Below is a small trained network, with its code and all its weights. Each question gives an input and a target symbol and asks what happens when units are switched off, that is, made to give their printed mean instead of their output.

import numpy as np


def w(rows, s, z=0):
    codes = np.array(rows[::2]) - 128.0
    scale = np.full(codes.shape[1], s)
    scale[-1] = z or s
    return codes * scale


def norm(h):
    return h / np.sqrt((h * h).mean(-1, keepdims=True) + 1e-5)


def f(y):
    return y / 2 * (1 + np.tanh(0.7978845608 * (y + 0.044715 * y**3)))


def softmax(a):
    e = np.exp(a - a.max(-1, keepdims=True))
    return e / e.sum(-1, keepdims=True)


def log_softmax(a):
    a = a - a.max(-1, keepdims=True)
    return a - np.log(np.exp(a).sum(-1, keepdims=True))


def net(x, mask):
    ids = ['ΓΘΞΠΦΩαβδεζμστψ'.index(c) for c in x.split()]
    T = len(ids)
    res = E[ids] + P[:T]
    u = 0
    for l in range(2):
        q, k, v = (norm(res) @ M[l].T for M in (Q, K, V))
        z = softmax(np.where(np.tri(T) > 0, q @ k.T / 3**0.5, -1e9)) @ v
        res = res + np.where(mask[u], z, O[l][:, -1]) @ O[l][:, :-1]
        u += 1
        y = f(norm(res) @ A[l][:, :-1].T + A[l][:, -1])
        res = res + np.where(mask[u : u + 4], y, B[l][:, -1]) @ B[l][:, :-1]
        u += 4
    return log_softmax(norm(res)[-1] @ U[:, :-1].T + U[:, -1])


Q, K, V, O, A, B = {}, {}, {}, {}, {}, {}
E = w([
[186,174,109,123,122,196,82,124,197,144,109],'Γ',
[86,150,226,178,66,112,40,92,122,136,130],'Θ',
[153,177,119,132,83,112,105,205,107,85,112],'Ξ',
[180,90,183,141,141,63,163,226,119,181,200],'Π',
[165,160,157,183,180,92,95,194,115,198,212],'Φ',
[60,128,185,191,161,65,79,135,115,136,155],'Ω',
[182,133,123,100,189,95,110,61,6,87,31],'α',
[143,187,160,161,195,106,126,114,137,183,129],'β',
[133,248,75,157,117,120,77,161,105,54,108],'δ',
[185,123,171,123,32,189,63,113,140,142,111],'ε',
[64,138,179,164,63,137,130,253,227,141,194],'ζ',
[58,110,181,173,124,19,148,213,87,114,151],'μ',
[98,136,135,98,88,88,120,192,100,50,62],'σ',
[184,95,152,67,152,124,188,132,205,127,85],'τ',
[140,106,170,66,131,110,176,182,195,119,85],'ψ',
],0.0032)
P = w([
[121,106,113,68,94,124,70,130,127,147,126],'0',
[173,132,139,165,134,101,119,117,149,90,141],'1',
[161,209,189,95,253,150,96,179,151,114,67],'2',
[120,147,120,94,93,125,134,108,105,186,121],'3',
[166,124,142,183,128,142,155,118,117,81,146],'4',
[174,149,118,111,183,96,94,149,164,99,105],'5',
],0.0063)
Q[0] = w([
[203,86,124,250,118,132,149,106,135,2,193],'0.h1',
[122,182,179,106,172,171,91,184,113,120,97],'0.h1',
[173,110,90,106,195,29,31,132,192,93,122],'0.h1',
],0.0064)
K[0] = w([
[161,158,173,218,113,217,253,86,81,80,130],'0.h1',
[80,89,102,72,64,147,126,120,103,150,132],'0.h1',
[129,201,109,129,96,86,190,87,133,222,93],'0.h1',
],0.0071)
V[0] = w([
[154,170,110,130,35,166,90,207,87,81,149],'0.h1',
[54,4,165,106,82,18,151,226,61,97,110],'0.h1',
[204,65,120,91,94,229,163,96,160,102,63],'0.h1',
],0.0043)
O[0] = w([
[151,82,99,193,100,12,148,125,166,161,62,253],'0.h1',
[121,51,2,120,20,85,150,111,60,142,221,45],'0.h1',
[139,170,174,81,193,73,143,62,193,128,149,147],'0.h1',
],0.0048,0.0037)
A[0] = w([
[171,154,165,63,150,96,149,92,198,143,95,95],'0.n1',
[50,20,23,63,99,177,180,64,72,131,255,2],'0.n2',
[138,73,61,114,46,133,132,141,46,135,190,148],'0.n3',
[164,136,81,105,113,194,98,170,125,147,84,180],'0.n4',
],0.0051,0.0047)
B[0] = w([
[91,145,94,178,120,109,100,125,86,130,185,253],'0.n1',
[131,254,200,169,89,102,82,198,115,96,104,165],'0.n2',
[130,136,115,106,216,199,124,90,194,135,107,219],'0.n3',
[81,93,166,146,155,60,135,155,76,150,158,189],'0.n4',
],0.0062,0.0042)
Q[1] = w([
[76,172,133,72,57,150,201,116,80,234,93],'1.h1',
[203,38,174,194,113,165,116,124,138,3,169],'1.h1',
[117,105,82,94,177,72,14,232,89,162,111],'1.h1',
],0.0078)
K[1] = w([
[156,82,113,86,131,110,28,169,118,94,162],'1.h1',
[161,143,155,233,144,154,254,105,87,122,134],'1.h1',
[89,157,99,114,78,127,108,103,100,225,117],'1.h1',
],0.01)
V[1] = w([
[99,122,140,147,109,131,147,202,213,168,184],'1.h1',
[126,116,159,158,80,163,78,59,142,154,130],'1.h1',
[253,133,136,152,180,132,128,146,94,171,158],'1.h1',
],0.0064)
O[1] = w([
[3,63,159,100,92,112,163,126,207,62,129,180],'1.h1',
[94,74,126,176,154,159,99,60,65,129,181,250],'1.h1',
[75,134,107,51,184,84,111,186,86,217,138,244],'1.h1',
],0.006,0.0021)
A[1] = w([
[173,199,253,95,207,190,145,161,66,71,168,8],'1.n1',
[132,113,207,148,229,164,97,228,95,124,62,3],'1.n2',
[129,87,81,74,65,98,105,99,134,96,216,255],'1.n3',
[180,60,102,211,56,62,140,104,24,129,166,82],'1.n4',
],0.0053,0.004)
B[1] = w([
[61,111,2,7,37,184,130,161,200,128,164,200],'1.n1',
[206,110,184,151,15,215,205,69,112,147,115,254],'1.n2',
[173,162,166,112,152,151,229,108,41,131,122,180],'1.n3',
[148,85,171,21,116,166,47,207,217,78,198,164],'1.n4',
],0.0055,0.0037)
U = w([
[140,195,191,94,145,153,130,124,187,107,82,83],'Γ',
[143,84,180,108,121,143,81,135,116,85,213,136],'Θ',
[158,101,98,110,99,44,84,189,187,133,98,65],'Ξ',
[72,61,90,83,199,150,120,146,141,176,99,104],'Π',
[115,105,188,138,93,117,150,179,63,177,97,251],'Φ',
[136,61,115,184,165,217,138,61,92,122,141,91],'Ω',
[183,181,98,103,140,136,80,144,71,183,142,110],'α',
[119,124,84,98,11,197,146,136,108,134,154,249],'β',
[216,152,125,213,53,102,129,104,123,108,72,40],'δ',
[96,152,156,189,173,47,92,90,116,141,149,11],'ε',
[74,63,131,150,107,113,184,97,165,79,127,163],'ζ',
[87,168,76,198,134,172,107,191,102,79,108,210],'μ',
[198,73,67,128,140,97,178,76,168,162,113,147],'σ',
[48,177,82,44,112,108,117,157,129,110,185,113],'τ',
[150,164,160,105,146,111,208,91,74,92,178,167],'ψ',
],0.011,0.0017)

Each question gives the input, a string of symbols that net reads in full, and the target symbol t.
The units are the heads (3 rows each of Q, K, V and O) and the neurons (one row each of A and B). Each row of codes is followed by its name. A weight is (code - 128) times the scale printed after its matrix; where a second scale follows, it is the last column's (O, A, B and U).
mask holds one flag per unit, layer by layer, with each layer's heads first. A switched-off unit (its flag False) gives its mean, the last column of its rows in O or B, instead of its output. The means were averaged over made-up inputs and are rounded, as every weight is.
A unit's drop is (log p(t) with every unit on - log p(t) with that unit switched off) / (log p(t) with every unit on - log p(t) with every unit switched off).
The circuit of an input: a set's keep is (log p(t) with only the set's units on - log p(t) with every unit switched off) / (log p(t) with every unit on - log p(t) with every unit switched off). Starting from all 10 units, units are removed one at a time, each time the one whose removal leaves the highest keep (on an exact tie, the one counted first), for as long as the keep stays at least 0.8.
units of the circuit, in order: the units of the circuit, biggest drop first
most important unit: the unit with the biggest drop
k most important neurons: the k neurons with the biggest drops, biggest first
top k neurons in layer l: the k neurons of layer l with the biggest drops, biggest first
input ψ Θ Φ Θ Ω μ, target Θ: units of the circuit, in order	[1.h1 1.n4]
input Γ τ ψ Π δ Ω, target Π: 2 most important neurons	[0.n3 0.n1]
input Ω Θ τ Γ, target μ: most important unit	0.h1
input Ξ Π Γ Φ, target σ: units of the circuit, in order	[0.h1 0.n3]
input Θ Γ β Γ, target Ω: units of the circuit, in order	[0.n3 0.h1 1.h1]
input Ω Ξ Φ, target Ω: units of the circuit, in order	[0.n3 0.h1 1.h1]
input Γ Φ Φ Θ Γ Φ, target Θ: units of the circuit, in order	[1.n4 1.h1 0.n3]
input Θ Θ Γ ψ, target Ω: units of the circuit, in order	[1.h1 0.n3 0.h1]
input Φ α β σ, target Π: units of the circuit, in order	[0.n3 0.h1 1.n2]
input ψ Γ Γ Ξ Π, target Π: units of the circuit, in order	[1.h1 0.h1 0.n3]
input τ Θ Γ, target τ: units of the circuit, in order	[0.h1 1.n1]
input Ξ β β, target Ξ: 2 most important neurons	[0.n3 1.n4]
input Γ Ω Γ ζ Ω, target Ω: units of the circuit, in order	[0.n3 0.h1]
input Ξ Π α ψ, target σ: units of the circuit, in order	[0.h1 0.n3]
input τ Γ ε, target τ: most important unit	0.h1
input β Θ ψ, target β: 2 most important neurons	[1.n2 1.n1]
input τ ε σ Γ Γ δ, target Γ: 2 most important neurons	[1.n2 1.n1]
input Γ α Γ Γ Ω Φ, target Γ: top 2 neurons in layer 1	[1.n2 1.n1]
input β Γ α Γ, target Φ: 3 most important neurons	[0.n4 0.n1 1.n1]
input Θ Φ Φ, target Θ: most important unit	1.h1
input Θ Γ Π β ψ Γ, target β: 2 most important neurons	[1.n2 1.n1]
input ε Ξ Φ, target ε: 2 most important neurons	[0.n1 0.n3]
